Where the symbols take the points:
w370: ka>w44, ro>w861, si>w798, po>w205
w403: ka>w37, ro>w630, si>w951, po>w681
w46: ka>w832, ro>w669, si>w467, po>w630
w394: ka>w861, ro>w957, si>w370, po>w459
w294: ka>w70, ro>w886, si>w581, po>w583
w212: ka>w712, ro>w745, si>w791, po>w260
w967: ka>w281, ro>w836, si>w533, po>w95
w409: ka>w791, ro>w212, si>w135, po>w21
w832: ka>w923, ro>w929, si>w196, po>w46
w861: ka>w417, ro>w465, si>w44, po>w394
w845: ka>w630, ro>w878, si>w403, po>w473
w909: ka>w765, ro>w275, si>w957, po>w196
w651: ka>w397, ro>w321, si>w74, po>w982
w878: ka>w851, ro>w239, si>w630, po>w581
w70: ka>w239, ro>w842, si>w878, po>w294
w842: ka>w949, ro>w21, si>w239, po>w886
w177: ka>w533, ro>w967, si>w577, po>w127
w44: ka>w880, ro>w417, si>w935, po>w370
w131: ka>w886, ro>w181, si>w294, po>w752
w798: ka>w935, ro>w44, si>w982, po>w308
w565: ka>w52, ro>w308, si>w698, po>w660
w272: ka>w667, ro>w141, si>w107, po>w74
w694: ka>w612, ro>w380, si>w561, po>w777
w945: ka>w101, ro>w41, si>w777, po>w167
w788: ka>w205, ro>w459, si>w62, po>w533
w923: ka>w275, ro>w916, si>w909, po>w832
w159: ka>w745, ro>w653, si>w212, po>w675
w709: ka>w581, ro>w294, si>w473, po>w77
w271: ka>w422, ro>w264, si>w347, po>w561
w880: ka>w218, ro>w723, si>w321, po>w44
w275: ka>w77, ro>w267, si>w765, po>w923
w41: ka>w74, ro>w651, si>w101, po>w233
w167: ka>w945, ro>w233, si>w109, po>w745
w740: ka>w951, ro>w403, si>w95, po>w723
w669: ka>w929, ro>w142, si>w832, po>w851
w52: ka>w982, ro>w798, si>w233, po>w565
w213: ka>w62, ro>w788, si>w660, po>w577
w681: ka>w403, ro>w845, si>w740, po>w114
w260: ka>w212, ro>w159, si>w409, po>w422
w577: ka>w213, ro>w533, si>w702, po>w141
w951: ka>w836, ro>w37, si>w967, po>w740
w422: ka>w260, ro>w675, si>w21, po>w271
w698: ka>w233, ro>w52, si>w167, po>w653
w819: ka>w181, ro>w561, si>w131, po>w946
w488: ka>w252, ro>w510, si>w434, po>w135
w347: ka>w21, ro>w422, si>w842, po>w181
w142: ka>w434, ro>w488, si>w929, po>w573
w135: ka>w488, ro>w791, si>w142, po>w949
w141: ka>w577, ro>w177, si>w667, po>w397
w929: ka>w916, ro>w434, si>w923, po>w669
w37: ka>w467, ro>w46, si>w836, po>w403
w264: ka>w675, ro>w195, si>w422, po>w612
w675: ka>w159, ro>w445, si>w260, po>w264
w957: ka>w465, ro>w765, si>w861, po>w454
w127: ka>w177, ro>w95, si>w141, po>w321
w791: ka>w510, ro>w712, si>w488, po>w409
w836: ka>w790, ro>w467, si>w281, po>w951
w702: ka>w660, ro>w213, si>w445, po>w667
w21: ka>w409, ro>w260, si>w949, po>w347
w434: ka>w288, ro>w252, si>w916, po>w142
w417: ka>w723, ro>w114, si>w880, po>w861
w667: ka>w702, ro>w577, si>w195, po>w272
w723: ka>w740, ro>w681, si>w218, po>w417
w445: ka>w653, ro>w660, si>w159, po>w195
w181: ka>w347, ro>w271, si>w886, po>w819
w982: ka>w651, ro>w935, si>w41, po>w52
w281: ka>w459, ro>w790, si>w788, po>w967
w510: ka>w700, ro>w109, si>w252, po>w791
w377: ka>w561, ro>w694, si>w819, po>w700
w454: ka>w957, ro>w909, si>w394, po>w790
w851: ka>w669, ro>w573, si>w46, po>w878
w916: ka>w267, ro>w288, si>w275, po>w929
w533: ka>w788, ro>w281, si>w213, po>w177
w233: ka>w41, ro>w982, si>w945, po>w698
w712: ka>w109, ro>w167, si>w510, po>w212
w949: ka>w135, ro>w409, si>w573, po>w842
w205: ka>w370, ro>w394, si>w308, po>w788
w660: ka>w565, ro>w62, si>w653, po>w702
w380: ka>w107, ro>w272, si>w612, po>w101
w573: ka>w142, ro>w135, si>w669, po>w239
w581: ka>w878, ro>w70, si>w845, po>w709
w74: ka>w272, ro>w397, si>w380, po>w41
w267: ka>w583, ro>w752, si>w77, po>w916
w653: ka>w698, ro>w565, si>w745, po>w445
w218: ka>w95, ro>w740, si>w127, po>w880
w308: ka>w798, ro>w370, si>w52, po>w62
w195: ka>w445, ro>w702, si>w675, po>w107
w583: ka>w294, ro>w131, si>w709, po>w267
w612: ka>w264, ro>w107, si>w271, po>w694
w321: ka>w127, ro>w218, si>w397, po>w935
w465: ka>w114, ro>w90, si>w417, po>w957
w935: ka>w321, ro>w880, si>w651, po>w798
w62: ka>w308, ro>w205, si>w565, po>w213
w397: ka>w141, ro>w127, si>w272, po>w651
w459: ka>w394, ro>w454, si>w205, po>w281
w196: ka>w909, ro>w923, si>w454, po>w467
w561: ka>w271, ro>w612, si>w181, po>w377
w745: ka>w167, ro>w698, si>w712, po>w159
w288: ka>w752, ro>w946, si>w267, po>w434
w752: ka>w131, ro>w819, si>w583, po>w288
w700: ka>w377, ro>w777, si>w946, po>w510
w95: ka>w967, ro>w951, si>w177, po>w218
w90: ka>w473, ro>w709, si>w114, po>w765
w473: ka>w845, ro>w581, si>w681, po>w90
w777: ka>w694, ro>w101, si>w377, po>w109
w765: ka>w90, ro>w77, si>w465, po>w909
w467: ka>w196, ro>w832, si>w790, po>w37
w239: ka>w573, ro>w949, si>w851, po>w70
w946: ka>w819, ro>w377, si>w752, po>w252
w77: ka>w709, ro>w583, si>w90, po>w275
w109: ka>w777, ro>w945, si>w700, po>w712
w107: ka>w195, ro>w667, si>w264, po>w380
w114: ka>w681, ro>w473, si>w723, po>w465
w252: ka>w946, ro>w700, si>w288, po>w488
w630: ka>w46, ro>w851, si>w37, po>w845
w101: ka>w380, ro>w74, si>w694, po>w945
w886: ka>w842, ro>w347, si>w70, po>w131
w790: ka>w454, ro>w196, si>w459, po>w836

The rows follow the links: the fewer symbols apart two points are, the more alike their rows tend to be.

Rows of some points; one shown again gets a slightly different row:
w565
60,-105,29,-39,22,-18,3,-41,-5,-28,29,-35,20,32,-32,-13,-27,13,53,21,-60,0,14,-23,-23,28,-23,2,-36,-38,54,3,-48,-41,29,22,30,28,-52,-9,52,52,48,-15
w836
-7,31,-52,4,36,28,-51,-2,29,0,-30,-59,25,17,13,-51,-10,-66,56,-15,81,25,-39,30,-27,10,-4,8,-31,12,4,48,19,1,-40,28,21,-42,47,-87,-42,39,0,-19
w510
-14,1,42,8,-41,-22,50,13,-28,9,21,68,-30,-27,-5,55,20,62,-71,8,-63,-26,35,-24,35,-20,12,-8,44,1,-20,-46,-3,12,33,-35,-31,33,-31,90,28,-55,-14,26
w44
35,-40,-26,-21,45,12,-42,-26,22,-19,-6,-74,32,34,-9,-52,-27,-50,82,1,34,22,-26,12,-39,27,-19,8,-51,-15,36,43,-16,-24,-16,37,35,-20,10,-80,-3,67,28,-28
w281
20,-12,-37,-11,43,21,-47,-18,28,-12,-17,-72,31,29,-1,-54,-22,-58,76,-6,55,26,-33,20,-37,22,-15,10,-46,-5,25,47,-1,-15,-27,36,33,-30,26,-89,-20,58,20,-26
w845
-47,94,-52,31,6,30,-32,30,22,19,-39,-11,0,-10,31,-20,11,-50,-4,-24,92,15,-32,35,-1,-13,16,5,4,36,-37,27,47,29,-45,2,-9,-45,66,-48,-64,-14,-35,0
w459
16,-8,-40,-9,43,22,-49,-16,28,-11,-20,-71,31,29,-1,-55,-22,-60,74,-6,60,25,-33,22,-37,21,-13,10,-44,-3,22,47,1,-13,-29,36,31,-32,29,-91,-22,57,15,-25
w577
58,-93,13,-37,34,-10,-14,-40,4,-28,19,-54,28,35,-28,-30,-30,-10,70,16,-31,10,0,-13,-33,31,-26,3,-46,-34,54,18,-42,-40,16,30,37,14,-36,-37,37,63,48,-22
w41
57,-106,42,-36,9,-25,20,-36,-15,-25,35,-13,11,21,-34,4,-21,34,29,24,-79,-8,24,-31,-12,20,-20,-3,-21,-36,48,-11,-50,-37,38,11,19,38,-62,21,61,34,44,-9
w445
51,-99,50,-32,-1,-30,28,-32,-20,-22,38,4,4,14,-34,15,-16,43,11,24,-88,-13,30,-35,-5,16,-17,-4,-9,-36,41,-21,-48,-33,44,2,12,44,-65,39,63,21,37,-2
w982
60,-102,26,-38,27,-16,-2,-42,-2,-28,26,-42,22,31,-31,-20,-29,6,58,21,-50,2,8,-21,-27,27,-25,2,-38,-38,55,8,-47,-40,27,24,31,24,-48,-18,47,56,47,-18
w929
-61,105,-31,38,-22,17,-2,41,6,30,-28,36,-21,-29,33,14,25,-12,-52,-23,58,-1,-13,23,24,-27,23,-1,34,38,-53,-4,48,41,-29,-23,-29,-26,53,8,-53,-51,-47,17
w581
-58,106,-38,39,-15,24,-14,39,12,26,-35,20,-13,-24,33,2,22,-27,-37,-23,72,5,-21,28,15,-23,21,0,26,37,-49,7,51,37,-36,-13,-23,-34,59,-12,-58,-40,-45,11
w271
-1,-20,49,-2,-37,-26,51,5,-29,3,28,63,-27,-22,-11,53,14,66,-63,12,-75,-26,38,-30,30,-14,6,-9,37,-7,-9,-48,-15,4,40,-31,-24,40,-44,90,37,-45,-5,23
w777
19,-53,54,-14,-29,-30,49,-9,-29,-6,36,49,-19,-10,-19,44,5,65,-43,18,-90,-24,40,-34,21,-4,-2,-9,23,-18,10,-43,-28,-10,46,-23,-14,45,-56,81,52,-27,10,16
w573
-58,91,-10,36,-34,8,17,39,-7,29,-15,57,-29,-37,27,33,31,11,-72,-17,26,-9,2,11,33,-31,26,-5,47,33,-53,-20,40,40,-14,-32,-37,-11,33,41,-36,-65,-47,23
w195
48,-97,51,-32,-3,-29,30,-31,-22,-22,39,9,0,13,-33,16,-14,49,7,23,-90,-15,31,-34,-3,13,-15,-5,-7,-35,38,-24,-48,-31,46,0,10,45,-67,44,62,17,37,-1
w667
59,-107,37,-39,17,-23,12,-40,-11,-27,34,-23,16,25,-35,-5,-23,23,41,22,-69,-4,21,-27,-18,24,-24,0,-27,-38,51,-6,-50,-39,35,15,25,33,-58,7,56,43,46,-12
w832
-52,101,-49,34,-2,28,-25,33,20,23,-39,1,-6,-15,34,-12,17,-43,-17,-23,86,12,-28,33,6,-17,19,5,12,37,-42,20,48,33,-44,-4,-15,-43,64,-33,-61,-24,-39,4
w288
-54,80,0,33,-39,3,24,38,-11,26,-10,64,-31,-37,22,38,28,21,-78,-12,12,-13,9,5,35,-30,25,-5,51,29,-51,-27,37,37,-6,-34,-39,-2,23,54,-25,-67,-44,25
w946
-35,39,25,21,-44,-11,41,27,-23,19,8,75,-35,-35,9,52,26,49,-82,-1,-32,-22,26,-11,40,-27,17,-9,51,15,-36,-41,14,25,16,-38,-37,20,-8,82,4,-66,-29,27
w275
-55,104,-45,36,-6,26,-21,35,15,24,-37,9,-7,-19,34,-5,20,-37,-25,-23,82,9,-24,31,12,-19,21,3,19,38,-45,15,49,36,-42,-8,-17,-39,63,-26,-61,-31,-41,6
w107
46,-93,54,-30,-5,-30,33,-28,-22,-20,39,11,1,11,-32,21,-12,49,2,24,-90,-13,33,-35,0,13,-15,-5,-5,-35,37,-26,-47,-29,45,-2,8,45,-66,49,62,12,35,1
w233
55,-104,45,-36,7,-26,20,-34,-16,-26,36,-9,9,20,-35,8,-19,36,25,24,-81,-10,25,-32,-9,19,-21,-3,-18,-38,45,-15,-50,-36,41,9,18,38,-64,26,60,31,41,-7
w417
8,10,-46,-3,40,25,-50,-9,30,-7,-24,-67,29,23,7,-53,-17,-63,68,-11,71,26,-37,25,-32,18,-9,10,-42,2,14,49,9,-7,-36,33,26,-38,38,-91,-33,50,9,-24
w239
-59,95,-12,38,-34,11,13,40,-4,28,-19,54,-28,-34,29,31,30,7,-71,-16,32,-9,-2,12,34,-30,26,-3,44,34,-54,-18,43,39,-16,-31,-36,-14,35,36,-37,-63,-48,23
w886
-48,69,9,29,-43,-3,29,35,-14,23,-4,70,-32,-36,18,44,29,32,-81,-9,-5,-17,15,0,38,-30,24,-7,52,26,-46,-34,29,34,2,-36,-39,6,13,66,-18,-70,-41,26
w308
56,-85,3,-35,37,-4,-19,-40,7,-27,16,-62,32,37,-26,-38,-30,-18,76,13,-15,11,-6,-7,-36,30,-25,6,-50,-32,52,24,-36,-37,9,33,39,5,-28,-49,29,68,44,-25
w951
-3,26,-49,2,36,27,-51,-3,30,-4,-29,-63,26,20,12,-53,-12,-65,59,-14,78,25,-39,29,-29,13,-5,10,-36,10,5,48,17,0,-41,29,23,-42,46,-89,-40,42,2,-20

Each walk starts at a row. The symbols on each line, taken left to right, move it on to the next point.
Each answer is a row, close to the row of the point it stands for.
---
29,-67,57,-20,-21,-32,44,-14,-29,-12,36,38,-14,-3,-25,37,-2,61,-27,21,-94,-22,38,-35,13,2,-6,-8,14,-26,19,-38,-36,-17,47,-16,-6,48,-61,73,58,-12,22,10
ka si ro si ro si	14,-47,53,-10,-30,-29,49,-6,-30,-5,33,50,-21,-13,-19,46,6,64,-47,18,-89,-24,39,-33,23,-6,-1,-9,26,-17,6,-46,-26,-8,44,-23,-15,45,-54,83,49,-29,8,16
si si si	-53,77,2,32,-41,1,26,37,-12,27,-9,65,-33,-37,22,41,30,25,-78,-11,6,-15,12,3,38,-31,24,-5,51,28,-51,-30,34,35,-3,-36,-39,-1,19,60,-23,-68,-43,25
---
6,-31,52,-5,-34,-28,49,1,-30,-1,30,60,-25,-18,-14,51,12,66,-58,13,-82,-24,37,-31,28,-11,3,-10,34,-9,-4,-47,-18,-3,41,-29,-21,43,-48,89,40,-39,0,20
ka po ro ro si po	32,-73,56,-22,-20,-34,43,-18,-27,-13,38,34,-12,-1,-26,34,-2,62,-22,21,-95,-21,37,-36,13,2,-7,-8,12,-26,23,-38,-38,-19,48,-14,-3,48,-63,69,59,-9,22,9
si si si ka	-37,45,23,23,-44,-11,41,28,-21,19,7,74,-35,-37,11,51,27,46,-83,-3,-30,-21,24,-9,40,-27,21,-8,52,17,-39,-41,19,26,14,-38,-38,16,-4,78,-1,-67,-31,27
---
42,-88,54,-27,-10,-30,35,-26,-22,-17,40,18,-5,6,-31,26,-9,53,-7,24,-92,-18,35,-36,4,9,-13,-6,1,-31,32,-31,-43,-26,47,-6,5,48,-65,56,61,6,30,4
ro po si po	40,-83,55,-26,-12,-31,39,-23,-25,-15,39,23,-5,4,-29,28,-6,55,-10,23,-93,-19,35,-34,6,7,-12,-5,4,-32,29,-32,-42,-25,47,-9,1,48,-66,58,61,3,30,6
si ka si ka ro	26,-64,55,-18,-23,-29,46,-14,-28,-11,36,39,-13,-5,-23,39,1,63,-31,21,-92,-22,38,-35,15,1,-6,-8,18,-23,16,-41,-34,-14,46,-16,-8,47,-60,75,56,-14,18,13
---
-19,52,-54,12,27,31,-47,8,29,4,-33,-50,17,11,19,-45,-3,-65,43,-19,89,24,-40,34,-20,4,1,9,-24,20,-8,45,27,10,-45,24,14,-48,57,-81,-51,25,-11,-15
po ro ka po ro	-57,104,-44,36,-11,26,-18,36,14,26,-38,12,-10,-22,34,-3,20,-33,-29,-25,77,9,-23,31,12,-20,21,3,20,38,-47,11,51,35,-39,-9,-20,-38,63,-21,-60,-34,-42,8
ka po po ro	-59,102,-24,38,-27,15,2,42,2,28,-26,40,-24,-30,33,19,27,-6,-58,-20,51,-3,-7,18,26,-28,26,-2,37,38,-55,-9,47,41,-26,-25,-32,-23,46,17,-47,-56,-47,17
---
-39,84,-54,25,13,31,-39,24,25,17,-39,-23,6,-4,29,-27,9,-55,10,-22,93,17,-35,35,-7,-7,11,5,-5,31,-30,33,43,24,-48,9,-2,-48,66,-60,-60,-1,-30,-5
si ro po si ro si	-19,56,-56,15,26,32,-48,11,28,7,-35,-47,17,9,21,-43,-4,-64,38,-19,91,23,-39,32,-19,3,3,8,-23,21,-11,43,30,10,-45,21,11,-47,59,-79,-53,23,-14,-15
ka po si si ka	29,-24,-32,-16,45,17,-46,-20,26,-13,-13,-74,33,31,-3,-55,-23,-55,80,-2,47,26,-30,17,-38,24,-17,8,-49,-9,32,47,-6,-19,-24,37,36,-28,19,-87,-15,62,23,-28
---
24,-62,56,-16,-25,-31,47,-12,-27,-8,36,44,-16,-7,-22,40,0,63,-35,19,-91,-24,40,-36,18,-2,-4,-7,19,-22,13,-43,-32,-14,45,-19,-10,46,-59,78,54,-19,16,13
ro po si po	21,-56,55,-15,-27,-30,46,-10,-30,-7,36,47,-16,-9,-20,41,2,63,-40,19,-90,-23,40,-35,20,-4,-3,-9,22,-21,11,-43,-31,-11,47,-20,-12,47,-58,79,53,-24,14,16
ka ka po ro ka ro	60,-106,35,-39,19,-21,9,-40,-9,-28,32,-27,18,27,-33,-9,-25,19,44,23,-65,-4,17,-26,-19,24,-24,0,-30,-39,52,-4,-49,-38,34,20,26,32,-57,2,56,46,47,-13
---
-44,60,13,27,-43,-5,36,32,-19,23,-1,70,-34,-37,17,48,29,37,-81,-7,-14,-19,18,-6,39,-30,24,-6,51,22,-43,-37,24,31,5,-39,-39,10,5,71,-9,-70,-36,26
ro po po ro	3,-24,50,-3,-36,-28,50,4,-29,1,28,62,-25,-20,-13,51,11,65,-60,13,-80,-26,38,-29,30,-11,7,-11,35,-9,-5,-47,-16,0,41,-29,-22,42,-46,89,39,-42,-2,22
ka ka po ro ka ro	54,-101,45,-35,5,-28,25,-34,-18,-23,37,-4,8,17,-34,9,-18,40,19,25,-83,-11,26,-31,-8,18,-19,-3,-15,-36,42,-19,-48,-35,42,7,16,41,-64,29,63,28,40,-5
